Below is a small trained network, with its code and all its weights. Each question gives an input and a target symbol and asks what happens when units are switched off, that is, made to give their printed mean instead of their output.

import numpy as np


def w(rows, s, z=0):
    codes = np.array(rows[::2]) - 128.0
    scale = np.full(codes.shape[1], s)
    scale[-1] = z or s
    return codes * scale


def f(y):
    return np.maximum(y, 0)


def softmax(a):
    e = np.exp(a - a.max(-1, keepdims=True))
    return e / e.sum(-1, keepdims=True)


def log_softmax(a):
    a = a - a.max(-1, keepdims=True)
    return a - np.log(np.exp(a).sum(-1, keepdims=True))


def net(x, mask):
    ids = ['ΓΔΞΩαβεζηθλμπστψ'.index(c) for c in x.split()]
    T = len(ids)
    res = E[ids] + P[:T]
    q, k, v = (res @ M[0].T for M in (Q, K, V))
    z = softmax(np.where(np.tri(T) > 0, q @ k.T / 4**0.5, -1e9)) @ v
    res = res + np.where(mask[0], z, O[0][:, -1]) @ O[0][:, :-1]
    y = f(res @ A[0][:, :-1].T + A[0][:, -1])
    res = res + np.where(mask[1:13], y, B[0][:, -1]) @ B[0][:, :-1]
    return log_softmax(res[-1] @ U[:, :-1].T + U[:, -1])


Q, K, V, O, A, B = {}, {}, {}, {}, {}, {}
E = w([
[90,130,141],'Γ',
[154,146,170],'Δ',
[105,57,35],'Ξ',
[92,129,153],'Ω',
[93,133,133],'α',
[158,59,205],'β',
[92,134,141],'ε',
[179,199,155],'ζ',
[97,136,123],'η',
[88,137,126],'θ',
[99,134,122],'λ',
[82,136,130],'μ',
[192,96,97],'π',
[80,145,89],'σ',
[75,132,167],'τ',
[3,180,137],'ψ',
],0.032)
P = w([
[171,234,146],'0',
[98,160,124],'1',
[48,104,95],'2',
[17,68,73],'3',
[12,44,70],'4',
[8,26,47],'5',
[3,27,19],'6',
[9,24,18],'7',
[19,84,25],'8',
],0.0026)
Q[0] = w([
[105,164,162],'h0',
[8,120,75],'h0',
[181,169,99],'h0',
[145,41,166],'h0',
],0.016)
K[0] = w([
[94,110,171],'h0',
[124,6,97],'h0',
[99,203,118],'h0',
[155,151,184],'h0',
],0.022)
V[0] = w([
[121,117,230],'h0',
[15,247,136],'h0',
[216,253,62],'h0',
[147,84,229],'h0',
],0.0064)
O[0] = w([
[85,132,195,165],'h0',
[184,254,65,111],'h0',
[81,104,48,2],'h0',
[104,152,201,172],'h0',
],0.0079,0.0047)
A[0] = w([
[208,108,112,148],'n0',
[162,93,151,193],'n1',
[197,124,140,163],'n2',
[73,236,129,88],'n3',
[191,109,125,151],'n4',
[139,142,175,8],'n5',
[186,167,133,121],'n6',
[90,71,183,118],'n7',
[252,59,139,147],'n8',
[137,121,68,101],'n9',
[234,157,112,217],'n10',
[152,128,72,70],'n11',
],0.014,0.013)
B[0] = w([
[81,142,75,154],'n0',
[139,9,105,189],'n1',
[88,125,132,159],'n2',
[217,195,110,211],'n3',
[71,177,164,152],'n4',
[134,121,6,143],'n5',
[68,60,193,156],'n6',
[121,211,84,252],'n7',
[58,245,162,177],'n8',
[215,130,211,161],'n9',
[66,42,96,202],'n10',
[254,96,139,151],'n11',
],0.0077,0.015)
U = w([
[87,159,33,253],'Γ',
[94,159,48,184],'Δ',
[45,137,195,154],'Ξ',
[159,132,155,179],'Ω',
[6,76,32,125],'α',
[89,184,43,43],'β',
[192,146,14,86],'ε',
[107,150,80,46],'ζ',
[154,1,102,253],'η',
[66,224,13,109],'θ',
[93,187,46,31],'λ',
[121,161,91,91],'μ',
[99,168,65,58],'π',
[118,156,99,100],'σ',
[186,191,214,67],'τ',
[185,32,232,234],'ψ',
],0.0085,0.0074)

Each question gives the input, a string of symbols that net reads in full, and the target symbol t.
The units are the heads (4 rows each of Q, K, V and O) and the neurons (one row each of A and B). Each row of codes is followed by its name. A weight is (code - 128) times the scale printed after its matrix; where a second scale follows, it is the last column's (O, A, B and U).
mask holds one flag per unit, heads first, then neurons. A switched-off unit (its flag False) gives its mean, the last column of its rows in O or B, instead of its output. The means were averaged over made-up inputs and are rounded, as every weight is.
A unit's drop is (log p(t) with every unit on - log p(t) with that unit switched off) / (log p(t) with every unit on - log p(t) with every unit switched off).
The circuit of an input: a set's keep is (log p(t) with only the set's units on - log p(t) with every unit switched off) / (log p(t) with every unit on - log p(t) with every unit switched off). Starting from the 12 units with the biggest drops (on a tie, the unit counted first), units are removed one at a time, each time the one whose removal leaves the highest keep (on an exact tie, the one counted first), for as long as the keep stays at least 0.8.
circuit, biggest first: the units of the circuit, biggest drop first
most important unit: the unit with the biggest drop
k most important neurons: the k neurons with the biggest drops, biggest first
drop when u is switched off: that unit's drop, to one decimal
input ψ π β, target Ξ: 2 most important neurons -> (n8, n7)
input π Δ τ ψ ε π Ω, target α: circuit, biggest first -> (h0)
input μ α τ λ η τ Δ β Ξ, target η: 3 most important neurons -> (n9, n7, n11)
input α Ξ σ σ Ω Γ, target η: circuit, biggest first -> (h0, n8)
input α σ η π λ σ π β α, target Ξ: 2 most important neurons -> (n7, n3)
input σ Ξ σ λ ε τ α, target η: circuit, biggest first -> (h0, n7)
input σ σ τ, target τ: circuit, biggest first -> (h0, n3, n10)
input Γ σ λ β π σ, target α: 4 most important neurons -> (n3, n9, n8, n11)
input τ Γ Δ Δ, target ψ: 3 most important neurons -> (n7, n8, n6)
input σ σ σ τ β η η, target Ξ: 2 most important neurons -> (n7, n3)
input λ σ σ Δ β Γ, target Ξ: 2 most important neurons -> (n7, n3)
input τ τ τ, target τ: 2 most important neurons -> (n3, n10)
input Ξ η η, target η: 2 most important neurons -> (n7, n8)
input ψ μ σ τ Ξ, target η: most important unit -> n9
input η Ω σ σ Ω τ β ε Ω, target Ξ: drop when h0 is switched off -> 1.1
input β π Ω β, target Ξ: drop when n8 is switched off -> 0.4
input τ τ β σ ε, target Ξ: drop when n7 is switched off -> 0.3
